Below are the code and all the weights of a small trained network. Each question names an input and a class and asks about switching units off, where a switched-off unit gives its printed mean instead of its output.

import numpy as np


def w(rows, s, z=0):
    codes = np.array(rows[::2]) - 128.0
    scale = np.full(codes.shape[1], s)
    scale[-1] = z or s
    return codes * scale


def f(y):
    return np.maximum(y, 0)


def log_softmax(a):
    a = a - a.max(-1, keepdims=True)
    return a - np.log(np.exp(a).sum(-1, keepdims=True))


def net(x, mask):
    res = np.array(x, float).reshape(1, 8) / 4 @ E
    y = f(res @ A[0][:, :-1].T + A[0][:, -1])
    res = res + np.where(mask, y, B[0][:, -1]) @ B[0][:, :-1]
    return log_softmax(res[-1] @ U[:, :-1].T + U[:, -1])


A, B = {}, {}
E = w([
[81,65,115,144,194,135,130,90,146,26],'x0',
[83,138,127,138,123,221,83,42,122,114],'x1',
[2,76,168,195,147,73,158,91,171,154],'x2',
[112,150,107,90,114,145,111,96,129,156],'x3',
[123,119,132,201,62,102,159,126,82,146],'x4',
[133,186,62,144,135,108,186,92,117,189],'x5',
[156,152,119,118,141,165,185,86,179,130],'x6',
[123,171,201,188,147,123,195,163,204,87],'x7',
],0.0087)
A[0] = w([
[137,5,117,85,206,64,107,187,103,57,172],'neuron 1',
[173,157,72,170,57,52,166,180,44,167,108],'neuron 2',
[33,79,183,218,145,147,139,70,108,68,211],'neuron 3',
[116,111,17,140,120,161,161,1,84,151,108],'neuron 4',
[193,167,134,100,170,162,175,131,154,93,253],'neuron 5',
[206,110,108,62,72,211,21,137,37,88,114],'neuron 6',
],0.0072,0.0046)
B[0] = w([
[24,17,93,168,196,187,43,137,168,81,237],'neuron 1',
[157,143,226,110,60,174,107,206,88,198,216],'neuron 2',
[122,81,147,209,166,139,100,164,210,69,254],'neuron 3',
[115,151,40,158,193,111,146,74,122,166,210],'neuron 4',
[191,158,83,181,184,141,137,198,167,82,219],'neuron 5',
[82,76,166,128,133,217,1,83,133,192,254],'neuron 6',
],0.009,0.0098)
U = w([
[65,25,143,201,148,132,107,144,197,38,197],'0',
[187,193,249,164,56,104,211,187,123,154,87],'1',
[109,224,40,63,86,76,195,64,57,188,61],'2',
[218,253,16,149,195,131,190,147,154,36,214],'3',
[120,161,118,30,63,76,134,105,71,11,34],'4',
[62,87,71,144,159,155,76,39,102,168,142],'5',
[118,138,142,69,74,101,184,76,39,26,3],'6',
[146,146,196,66,81,179,45,168,86,156,100],'7',
],0.0071,0.0033)

Each question gives the input, the list of numbers given to net, and the class t.
The units are the neurons (one row each of A and B). Each row of codes is followed by its name. A weight is (code - 128) times the scale printed after its matrix; where a second scale follows, it is the last column's (A, B and U).
mask holds one flag per neuron, in row order. A switched-off neuron (its flag False) gives its mean, the last column of its row in B, instead of its output. The means were averaged over made-up inputs and are rounded, as every weight is.
A unit's drop is (log p(t) with every unit on - log p(t) with that unit switched off) / (log p(t) with every unit on - log p(t) with every unit switched off).
The circuit of an input: a set's keep is (log p(t) with only the set's units on - log p(t) with every unit switched off) / (log p(t) with every unit on - log p(t) with every unit switched off). Starting from all 6 units, units are removed one at a time, each time the one whose removal leaves the highest keep (on an exact tie, the one counted first), for as long as the keep stays at least 0.8.
units of the circuit, in order: the units of the circuit, biggest drop first
k most important neurons: the k neurons with the biggest drops, biggest first
drop of u: that unit's drop, to one decimal
input [-4,5,-7,-6,7,6,6,-5], class 7: units of the circuit, in order : (neuron 2)
input [-6,-5,2,7,2,8,-8,-1], class 1: 2 most important neurons : (neuron 2; neuron 6)
input [2,-4,4,1,7,7,-7,4], class 1: units of the circuit, in order : (neuron 2; neuron 1)
input [-4,6,-2,5,5,1,-6,1], class 7: units of the circuit, in order : (neuron 1; neuron 2)
input [1,4,-7,1,0,-7,0,-1], class 5: 3 most important neurons : (neuron 2; neuron 6; neuron 3)
input [-3,-6,2,3,5,-6,-4,-5], class 7: 2 most important neurons : (neuron 2; neuron 3)
input [-6,2,-3,6,7,6,8,-3], class 2: 3 most important neurons : (neuron 4; neuron 1; neuron 3)
input [0,-7,0,-8,1,6,-6,5], class 1: 2 most important neurons : (neuron 2; neuron 6)
input [8,4,-8,2,6,2,2,5], class 3: 2 most important neurons : (neuron 1; neuron 5)
input [3,7,-7,6,1,5,8,0], class 3: 3 most important neurons : (neuron 5; neuron 1; neuron 2)
input [-6,-6,3,2,-7,7,8,-5], class 3: 2 most important neurons : (neuron 5; neuron 6)
input [-3,-3,-7,6,0,7,3,-7], class 7: 3 most important neurons : (neuron 2; neuron 6; neuron 1)
input [1,1,3,-1,2,7,6,2], class 3: drop of neuron 6 : 0.2
input [-3,-3,4,8,7,1,8,8], class 1: units of the circuit, in order : (neuron 1)
input [-7,6,2,-7,7,-3,-3,4], class 1: drop of neuron 6 : 0.2
input [-3,-7,4,-7,-4,4,-6,-2], class 7: drop of neuron 6 : -0.1
input [-6,-8,5,-4,0,-1,-2,-3], class 7: drop of neuron 2 : 0.3
